Below is a small trained network, with its code and all its weights. Each question gives an input and a target symbol and asks what happens when units are switched off, that is, made to give their printed mean instead of their output.

import numpy as np


def w(rows, s, z=0):
    codes = np.array(rows[::2]) - 128.0
    scale = np.full(codes.shape[1], s)
    scale[-1] = z or s
    return codes * scale


def f(y):
    return y / 2 * (1 + np.tanh(0.7978845608 * (y + 0.044715 * y**3)))


def softmax(a):
    e = np.exp(a - a.max(-1, keepdims=True))
    return e / e.sum(-1, keepdims=True)


def log_softmax(a):
    a = a - a.max(-1, keepdims=True)
    return a - np.log(np.exp(a).sum(-1, keepdims=True))


def net(x, mask):
    ids = ['αβεζηθλμξπστφψ'.index(c) for c in x.split()]
    T = len(ids)
    res = E[ids] + P[:T]
    r = res
    for j in range(3):
        rows = slice(2 * j, 2 * j + 2)
        q, k, v = (r @ M[0][rows].T for M in (Q, K, V))
        z = softmax(np.where(np.tri(T) > 0, q @ k.T / 2**0.5, -1e9)) @ v
        o = O[0][rows]
        res = res + np.where(mask[j], z, o[:, -1]) @ o[:, :-1]
    y = f(res @ A[0][:, :-1].T + A[0][:, -1])
    res = res + np.where(mask[3:11], y, B[0][:, -1]) @ B[0][:, :-1]
    return log_softmax(res[-1] @ U[:, :-1].T + U[:, -1])


Q, K, V, O, A, B = {}, {}, {}, {}, {}, {}
E = w([
[92,84,166],'α',
[88,77,154],'β',
[158,126,92],'ε',
[197,77,88],'ζ',
[95,80,171],'η',
[110,201,136],'θ',
[77,90,155],'λ',
[215,207,142],'μ',
[86,89,174],'ξ',
[90,83,164],'π',
[92,82,165],'σ',
[133,115,10],'τ',
[77,85,138],'φ',
[104,175,68],'ψ',
],0.013)
P = w([
[4,9,139],'0',
[23,28,135],'1',
[41,45,134],'2',
[57,62,126],'3',
[79,80,124],'4',
[98,101,120],'5',
[116,117,119],'6',
[139,139,114],'7',
[161,164,111],'8',
[185,186,110],'9',
[200,198,101],'10',
[106,109,118],'11',
],0.0032)
Q[0] = w([
[179,190,93],'H1',
[3,51,180],'H1',
[97,167,134],'H2',
[135,151,97],'H2',
[116,115,104],'H3',
[91,123,126],'H3',
],0.049)
K[0] = w([
[47,92,161],'H1',
[251,253,82],'H1',
[88,210,179],'H2',
[191,198,113],'H2',
[102,157,82],'H3',
[166,166,106],'H3',
],0.025)
V[0] = w([
[90,156,3],'H1',
[216,29,77],'H1',
[66,185,130],'H2',
[143,159,177],'H2',
[167,142,119],'H3',
[137,145,78],'H3',
],0.013)
O[0] = w([
[139,211,38,231],'H1',
[186,3,89,118],'H1',
[72,171,128,166],'H2',
[166,186,167,30],'H2',
[203,190,134,1],'H3',
[195,219,86,101],'H3',
],0.0075,0.0022)
A[0] = w([
[154,160,67,64],'N1',
[60,179,38,198],'N2',
[106,172,253,93],'N3',
[176,63,37,39],'N4',
[19,191,134,212],'N5',
[169,45,194,1],'N6',
[78,182,90,17],'N7',
[169,36,77,227],'N8',
],0.016,0.005)
B[0] = w([
[22,96,144,141],'N1',
[228,157,112,221],'N2',
[151,251,171,163],'N3',
[95,251,118,170],'N4',
[36,116,47,247],'N5',
[81,219,218,175],'N6',
[154,96,218,157],'N7',
[194,15,160,214],'N8',
],0.025,0.013)
U = w([
[122,152,156,112],'α',
[95,48,161,167],'β',
[196,12,116,133],'ε',
[194,121,197,137],'ζ',
[124,166,176,111],'η',
[118,237,84,1],'θ',
[41,107,103,137],'λ',
[166,210,149,177],'μ',
[97,196,152,77],'ξ',
[122,143,151,119],'π',
[125,150,156,118],'σ',
[254,170,113,119],'τ',
[101,18,89,103],'φ',
[158,120,20,182],'ψ',
],0.0064,0.0093)

Each question gives the input, a string of symbols that net reads in full, and the target symbol t.
The units are the heads (2 rows each of Q, K, V and O) and the neurons (one row each of A and B). Each row of codes is followed by its name. A weight is (code - 128) times the scale printed after its matrix; where a second scale follows, it is the last column's (O, A, B and U).
mask holds one flag per unit, heads first, then neurons. A switched-off unit (its flag False) gives its mean, the last column of its rows in O or B, instead of its output. The means were averaged over made-up inputs and are rounded, as every weight is.
A unit's drop is (log p(t) with every unit on - log p(t) with that unit switched off) / (log p(t) with every unit on - log p(t) with every unit switched off).
The circuit of an input: a set's keep is (log p(t) with only the set's units on - log p(t) with every unit switched off) / (log p(t) with every unit on - log p(t) with every unit switched off). Starting from all 11 units, units are removed one at a time, each time the one whose removal leaves the highest keep (on an exact tie, the one counted first), for as long as the keep stays at least 0.8.
circuit, biggest first: the units of the circuit, biggest drop first
unit that matters most: the unit with the biggest drop
k most important neurons: the k neurons with the biggest drops, biggest first
heads that matter: for each layer, one digit per head in row order, 1 if its drop is at least 0.15 and else 0, layers parted by /
input λ λ λ λ θ α λ ξ, target θ: circuit, biggest first -> H1; N3; N5
input σ α λ λ λ λ ζ λ α η λ ξ, target ζ: 4 most important neurons -> N8; N6; N5; N4
input λ ζ φ ε φ λ λ β β, target ε: circuit, biggest first -> N8; H1
input α λ φ λ φ ζ φ, target ζ: unit that matters most -> N8
input φ π μ ζ ζ, target ζ: heads that matter -> 010
input τ β η φ, target τ: circuit, biggest first -> H1; N4; N2; N8
input ζ ζ λ λ β ζ λ, target ζ: circuit, biggest first -> N8; H1; N4; N6
input λ β φ ψ η, target ψ: heads that matter -> 100
input λ β ε ξ λ φ β λ σ, target ε: 3 most important neurons -> N8; N5; N3
input λ λ φ λ λ ζ ψ η, target ψ: circuit, biggest first -> H1; N8; N6; N3
input ψ η λ α, target ψ: 2 most important neurons -> N2; N5
input λ φ η λ β β β θ π ζ, target ζ: 2 most important neurons -> N8; N5
input ζ λ λ σ τ β ξ λ ξ, target τ: circuit, biggest first -> H1; N5
input λ λ φ ψ σ β ψ β, target ψ: unit that matters most -> N2
input η λ λ λ θ ζ β ξ λ λ β α, target ζ: circuit, biggest first -> N8; H1; N6; N5
input ζ η ξ β β β β, target ζ: circuit, biggest first -> N8; H1; N6; N4
input λ λ ξ λ ξ, target ξ: circuit, biggest first -> H1; N3; N2; N8
input τ β φ ψ η ξ, target ψ: circuit, biggest first -> N2; H1; N5
input η λ θ ξ β π, target θ: heads that matter -> 100
input σ β ψ λ λ θ ψ ζ τ ξ β, target τ: unit that matters most -> N4
input φ ξ φ λ θ ψ τ β λ λ ξ, target τ: circuit, biggest first -> H1; N2
input λ λ λ λ λ, target λ: 2 most important neurons -> N2; N5
